Here is a tiny trained network, its code and every weight. The questions are about switching its units off for an input and a target symbol, where a switched-off unit gives its printed mean instead of its output.

import numpy as np


def w(rows, s, z=0):
    codes = np.array(rows[::2]) - 128.0
    scale = np.full(codes.shape[1], s)
    scale[-1] = z or s
    return codes * scale


def norm(h):
    return h / np.sqrt((h * h).mean(-1, keepdims=True) + 1e-5)


def f(y):
    return np.maximum(y, 0)


def softmax(a):
    e = np.exp(a - a.max(-1, keepdims=True))
    return e / e.sum(-1, keepdims=True)


def log_softmax(a):
    a = a - a.max(-1, keepdims=True)
    return a - np.log(np.exp(a).sum(-1, keepdims=True))


def net(x, mask):
    ids = ['βγδζηθστψ'.index(c) for c in x.split()]
    T = len(ids)
    res = E[ids] + P[:T]
    u = 0
    for l in range(2):
        q, k, v = (norm(res) @ M[l].T for M in (Q, K, V))
        z = softmax(np.where(np.tri(T) > 0, q @ k.T / 3**0.5, -1e9)) @ v
        res = res + np.where(mask[u], z, O[l][:, -1]) @ O[l][:, :-1]
        u += 1
        y = f(norm(res) @ A[l][:, :-1].T + A[l][:, -1])
        res = res + np.where(mask[u : u + 16], y, B[l][:, -1]) @ B[l][:, :-1]
        u += 16
    return log_softmax(norm(res)[-1] @ U[:, :-1].T + U[:, -1])


Q, K, V, O, A, B = {}, {}, {}, {}, {}, {}
E = w([
[116,37,79],'β',
[97,171,145],'γ',
[112,118,96],'δ',
[101,131,121],'ζ',
[83,158,134],'η',
[101,145,87],'θ',
[76,180,79],'σ',
[40,169,184],'τ',
[251,205,136],'ψ',
],0.015)
P = w([
[195,159,180],'0',
[139,180,3],'1',
[109,186,2],'2',
[95,183,4],'3',
[100,149,16],'4',
[70,174,6],'5',
],0.0072)
Q[0] = w([
[97,177,8],'L0H0',
[104,238,2],'L0H0',
[97,105,214],'L0H0',
],0.0071)
K[0] = w([
[255,107,201],'L0H0',
[216,149,160],'L0H0',
[72,131,129],'L0H0',
],0.0098)
V[0] = w([
[35,80,76],'L0H0',
[1,164,138],'L0H0',
[103,118,181],'L0H0',
],0.0087)
O[0] = w([
[217,147,60,2],'L0H0',
[255,146,135,138],'L0H0',
[167,107,152,113],'L0H0',
],0.0098,0.0059)
A[0] = w([
[110,215,33,177],'L0N0',
[148,123,130,3],'L0N1',
[130,163,99,65],'L0N2',
[101,87,150,134],'L0N3',
[82,212,167,113],'L0N4',
[92,104,198,80],'L0N5',
[199,135,92,91],'L0N6',
[1,117,113,114],'L0N7',
[105,195,103,111],'L0N8',
[197,210,170,103],'L0N9',
[63,43,101,76],'L0N10',
[109,182,101,180],'L0N11',
[161,122,179,93],'L0N12',
[126,116,49,169],'L0N13',
[198,121,188,109],'L0N14',
[237,203,123,84],'L0N15',
],0.0099,0.0058)
B[0] = w([
[179,6,140,249],'L0N0',
[216,62,80,128],'L0N1',
[106,82,134,137],'L0N2',
[149,124,61,140],'L0N3',
[196,70,126,197],'L0N4',
[167,103,67,140],'L0N5',
[110,216,194,143],'L0N6',
[143,111,128,220],'L0N7',
[152,104,153,182],'L0N8',
[101,149,59,159],'L0N9',
[104,214,134,153],'L0N10',
[224,85,120,207],'L0N11',
[68,92,98,132],'L0N12',
[188,205,254,177],'L0N13',
[8,124,111,135],'L0N14',
[142,107,66,158],'L0N15',
],0.006,0.011)
Q[1] = w([
[47,238,132],'L1H0',
[2,54,38],'L1H0',
[175,52,99],'L1H0',
],0.0091)
K[1] = w([
[199,39,39],'L1H0',
[115,53,228],'L1H0',
[110,254,195],'L1H0',
],0.0096)
V[1] = w([
[175,212,247],'L1H0',
[32,112,159],'L1H0',
[147,27,153],'L1H0',
],0.013)
O[1] = w([
[77,203,172,255],'L1H0',
[44,41,35,201],'L1H0',
[34,19,254,170],'L1H0',
],0.0089,0.0064)
A[1] = w([
[50,63,162,164],'L1N0',
[210,79,127,112],'L1N1',
[140,169,54,140],'L1N2',
[178,75,178,106],'L1N3',
[148,210,12,122],'L1N4',
[139,104,101,9],'L1N5',
[28,141,185,121],'L1N6',
[128,118,133,2],'L1N7',
[127,185,48,116],'L1N8',
[2,86,168,155],'L1N9',
[143,195,37,124],'L1N10',
[134,96,228,152],'L1N11',
[91,113,72,67],'L1N12',
[116,190,182,158],'L1N13',
[132,85,135,82],'L1N14',
[212,79,77,90],'L1N15',
],0.011,0.0099)
B[1] = w([
[56,201,139,231],'L1N0',
[132,59,96,145],'L1N1',
[51,127,90,139],'L1N2',
[158,109,133,144],'L1N3',
[113,74,38,141],'L1N4',
[74,5,58,128],'L1N5',
[150,198,201,198],'L1N6',
[255,254,201,128],'L1N7',
[158,59,79,135],'L1N8',
[128,179,157,250],'L1N9',
[110,83,62,138],'L1N10',
[91,156,82,188],'L1N11',
[4,171,68,135],'L1N12',
[126,202,116,163],'L1N13',
[192,150,188,129],'L1N14',
[167,47,77,140],'L1N15',
],0.0089,0.014)
U = w([
[155,202,57,80],'β',
[55,113,77,103],'γ',
[157,128,84,238],'δ',
[84,106,191,10],'ζ',
[129,144,138,4],'η',
[154,83,225,83],'θ',
[223,161,162,217],'σ',
[145,71,133,112],'τ',
[138,254,166,119],'ψ',
],0.017,0.0043)

Each question gives the input, a string of symbols that net reads in full, and the target symbol t.
The units are the heads (3 rows each of Q, K, V and O) and the neurons (one row each of A and B). Each row of codes is followed by its name. A weight is (code - 128) times the scale printed after its matrix; where a second scale follows, it is the last column's (O, A, B and U).
mask holds one flag per unit, layer by layer, with each layer's heads first. A switched-off unit (its flag False) gives its mean, the last column of its rows in O or B, instead of its output. The means were averaged over made-up inputs and are rounded, as every weight is.
A unit's drop is (log p(t) with every unit on - log p(t) with that unit switched off) / (log p(t) with every unit on - log p(t) with every unit switched off).
The circuit of an input: a set's keep is (log p(t) with only the set's units on - log p(t) with every unit switched off) / (log p(t) with every unit on - log p(t) with every unit switched off). Starting from the 12 units with the biggest drops (on a tie, the unit counted first), units are removed one at a time, each time the one whose removal leaves the highest keep (on an exact tie, the one counted first), for as long as the keep stays at least 0.8.
circuit, biggest first: the units of the circuit, biggest drop first
most important unit: the unit with the biggest drop
top k neurons: the k neurons with the biggest drops, biggest first
top k neurons in layer l: the k neurons of layer l with the biggest drops, biggest first
drop of u: that unit's drop, to one decimal
input ψ γ γ γ γ γ, target γ: circuit, biggest first => [L0H0 L1H0]
input γ γ ψ, target γ: top 3 neurons => [L0N14 L0N0 L0N11]
input τ γ η, target β: most important unit => L0H0
input σ δ β, target σ: circuit, biggest first => [L0H0 L1H0]
input θ δ γ γ σ, target θ: circuit, biggest first => [L1H0 L0N0 L0H0]
input β τ δ γ ζ, target τ: top 2 neurons in layer 0 => [L0N0 L0N11]
input τ γ η γ σ, target β: top 4 neurons in layer 0 => [L0N14 L0N11 L0N0 L0N9]
input η γ β η σ θ, target δ: top 3 neurons => [L0N9 L0N0 L0N14]
input ζ τ θ, target ζ: top 2 neurons => [L0N13 L0N4]
input γ γ β, target ψ: top 2 neurons => [L0N4 L0N0]
input δ γ γ γ γ τ, target γ: circuit, biggest first => [L1H0 L0H0]
input ζ θ δ θ ζ, target ζ: top 2 neurons => [L0N13 L0N5]
input η γ ζ, target δ: top 2 neurons => [L0N9 L0N0]
input ζ δ σ γ, target ζ: top 2 neurons in layer 0 => [L0N13 L0N5]
input ζ γ δ, target ζ: top 2 neurons => [L0N13 L0N5]
input θ δ η δ δ β, target θ: circuit, biggest first => [L1H0]
input δ σ δ, target γ: drop of L1N8 => 0.0
input η γ γ γ γ, target δ: drop of L1H0 => 0.1
input β γ δ, target τ: drop of L0N4 => 0.2
input θ θ γ γ γ δ, target θ: circuit, biggest first => [L1H0]
input θ δ τ δ δ θ, target θ: circuit, biggest first => [L1H0 L0N0 L0H0]
